Below are the code and all the weights of a small trained network. Each question names an input and a class and asks about switching units off, where a switched-off unit gives its printed mean instead of its output.

import numpy as np


def w(rows, s, z=0):
    codes = np.array(rows[::2]) - 128.0
    scale = np.full(codes.shape[1], s)
    scale[-1] = z or s
    return codes * scale


def norm(h):
    return h / np.sqrt((h * h).mean(-1, keepdims=True) + 1e-5)


def f(y):
    return y / 2 * (1 + np.tanh(0.7978845608 * (y + 0.044715 * y**3)))


def log_softmax(a):
    a = a - a.max(-1, keepdims=True)
    return a - np.log(np.exp(a).sum(-1, keepdims=True))


def net(x, mask):
    res = np.array(x, float).reshape(1, 7) / 4 @ E
    u = 0
    for l in range(3):
        y = f(norm(res) @ A[l][:, :-1].T + A[l][:, -1])
        res = res + np.where(mask[u : u + 5], y, B[l][:, -1]) @ B[l][:, :-1]
        u += 5
    return log_softmax(norm(res)[-1] @ U[:, :-1].T + U[:, -1])


A, B = {}, {}
E = w([
[34,88,196,122,80,164,196,105,115,24],'x0',
[161,196,176,59,136,230,133,147,73,195],'x1',
[149,129,138,149,130,120,143,105,100,124],'x2',
[143,139,141,105,134,116,121,123,147,114],'x3',
[134,91,121,128,131,142,128,130,116,142],'x4',
[142,121,138,111,132,128,116,120,145,122],'x5',
[78,126,252,152,193,105,88,162,104,188],'x6',
],0.0034)
A[0] = w([
[215,142,82,148,4,188,145,123,191,88,250],'L0N0',
[155,167,144,156,58,233,35,129,90,140,141],'L0N1',
[121,186,196,89,179,134,91,214,54,111,85],'L0N2',
[114,157,198,44,40,171,192,75,66,102,129],'L0N3',
[205,141,122,106,96,177,162,80,168,213,78],'L0N4',
],0.0035,0.0026)
B[0] = w([
[174,106,53,128,48,150,173,163,95,95,254],'L0N0',
[195,173,166,38,111,65,184,157,139,145,164],'L0N1',
[171,91,166,127,67,137,72,117,133,193,167],'L0N2',
[87,82,65,159,114,255,143,166,202,188,215],'L0N3',
[91,158,157,122,153,106,116,155,58,82,148],'L0N4',
],0.0048,0.003)
A[1] = w([
[199,108,20,173,177,11,115,164,130,116,138],'L1N0',
[186,182,85,45,181,149,143,177,93,189,60],'L1N1',
[35,100,253,145,138,142,144,111,145,100,6],'L1N2',
[55,111,181,218,247,64,37,91,180,144,151],'L1N3',
[161,102,93,115,115,33,82,208,125,145,211],'L1N4',
],0.0045,0.0019)
B[1] = w([
[130,142,165,132,29,166,111,194,171,184,252],'L1N0',
[118,145,109,118,176,74,163,159,44,3,196],'L1N1',
[234,111,138,157,86,60,63,250,80,87,185],'L1N2',
[135,150,34,179,215,226,219,154,163,96,249],'L1N3',
[199,182,160,185,102,177,129,13,139,154,209],'L1N4',
],0.0056,0.0041)
A[2] = w([
[139,162,233,128,228,133,92,158,91,202,144],'L2N0',
[98,88,199,149,98,192,93,174,91,152,83],'L2N1',
[89,123,88,160,4,68,102,39,167,102,172],'L2N2',
[147,58,26,163,120,1,178,222,95,35,247],'L2N3',
[41,31,120,122,90,186,186,80,138,27,157],'L2N4',
],0.0045,0.0015)
B[2] = w([
[57,102,34,126,102,58,90,27,127,191,187],'L2N0',
[246,132,171,113,47,152,83,172,187,146,163],'L2N1',
[131,27,225,93,131,52,103,145,94,252,189],'L2N2',
[169,154,232,121,201,117,53,95,159,98,254],'L2N3',
[2,133,124,105,176,73,146,131,105,129,215],'L2N4',
],0.0066,0.0045)
U = w([
[209,93,177,129,6,128,86,181,164,212,253],'0',
[43,37,194,81,151,20,142,100,129,134,91],'1',
[236,206,126,80,151,111,155,134,48,41,137],'2',
[47,132,103,57,121,216,219,185,119,71,97],'3',
[168,167,44,234,171,201,220,79,194,143,113],'4',
[152,109,203,187,210,131,76,190,184,31,81],'5',
[78,165,53,107,148,70,78,19,75,200,69],'6',
],0.011,0.0018)

Each question gives the input, the list of numbers given to net, and the class t.
The units are the neurons (one row each of A and B). Each row of codes is followed by its name. A weight is (code - 128) times the scale printed after its matrix; where a second scale follows, it is the last column's (A, B and U).
mask holds one flag per neuron, layer by layer. A switched-off neuron (its flag False) gives its mean, the last column of its row in B, instead of its output. The means were averaged over made-up inputs and are rounded, as every weight is.
A unit's drop is (log p(t) with every unit on - log p(t) with that unit switched off) / (log p(t) with every unit on - log p(t) with every unit switched off).
top k neurons: the k neurons with the biggest drops, biggest first
top k neurons in layer l: the k neurons of layer l with the biggest drops, biggest first
drop when u is switched off: that unit's drop, to one decimal
input [6,2,-7,-5,2,-6,2], class 0: top 2 neurons	[L2N1 L1N3]
input [-1,8,-2,1,3,5,-7], class 2: top neuron	[L1N1]
input [-4,7,4,2,1,-5,0], class 2: top 4 neurons	[L1N1 L0N1 L2N4 L2N2]
input [8,2,4,4,-4,6,1], class 0: top 2 neurons in layer 2	[L2N1 L2N3]
input [-4,-7,1,-7,7,-1,-1], class 0: top 2 neurons	[L1N0 L2N2]
input [-3,1,5,-1,5,3,-5], class 2: top 2 neurons	[L1N1 L0N4]
input [0,-3,3,-8,6,-2,-7], class 0: top 2 neurons in layer 1	[L1N0 L1N1]
input [6,-1,-7,0,4,7,0], class 1: top 3 neurons in layer 1	[L1N0 L1N3 L1N1]
input [8,-3,-6,5,7,-7,1], class 5: top 3 neurons	[L1N2 L2N3 L0N0]
input [0,8,-3,1,-6,-3,1], class 6: top 3 neurons	[L2N0 L1N0 L1N3]
input [-6,0,-2,8,1,-3,6], class 4: top 2 neurons in layer 1	[L1N3 L1N4]
input [4,1,1,1,6,0,7], class 0: top 3 neurons	[L1N1 L0N2 L2N1]
input [0,-5,7,4,-2,-6,3], class 4: top 2 neurons	[L1N3 L1N1]
input [-8,7,4,-7,6,-5,0], class 2: top neuron	[L1N1]
input [7,0,-7,-2,4,0,-1], class 1: top 2 neurons	[L2N4 L1N3]
input [-3,8,2,-7,-6,-8,0], class 2: top 2 neurons in layer 1	[L1N1 L1N4]
input [-1,8,-1,2,4,-1,1], class 6: top 2 neurons in layer 0	[L0N0 L0N2]
input [2,-7,-3,-8,-7,7,-2], class 1: top 2 neurons	[L2N4 L1N2]
input [8,0,1,0,0,5,-6], class 1: top 3 neurons	[L1N3 L2N4 L2N2]
input [-3,0,0,-6,-6,-7,6], class 4: top neuron in layer 0	[L0N0]
input [3,1,2,3,0,4,-4], class 3: top 2 neurons in layer 0	[L0N3 L0N0]
input [-5,-4,4,-2,5,5,3], class 4: top 2 neurons	[L1N3 L0N0]
input [0,7,1,-4,2,-4,5], class 6: top 3 neurons in layer 1	[L1N0 L1N1 L1N2]
input [-4,-8,-1,-2,6,-4,4], class 4: drop when L1N3 is switched off	1.2
input [-4,1,-8,-5,-2,0,-6], class 2: drop when L2N0 is switched off	0.1
input [-2,-3,-3,-2,-2,-3,6], class 4: drop when L1N3 is switched off	0.5
input [2,-2,-1,0,4,0,-1], class 1: drop when L2N4 is switched off	0.1
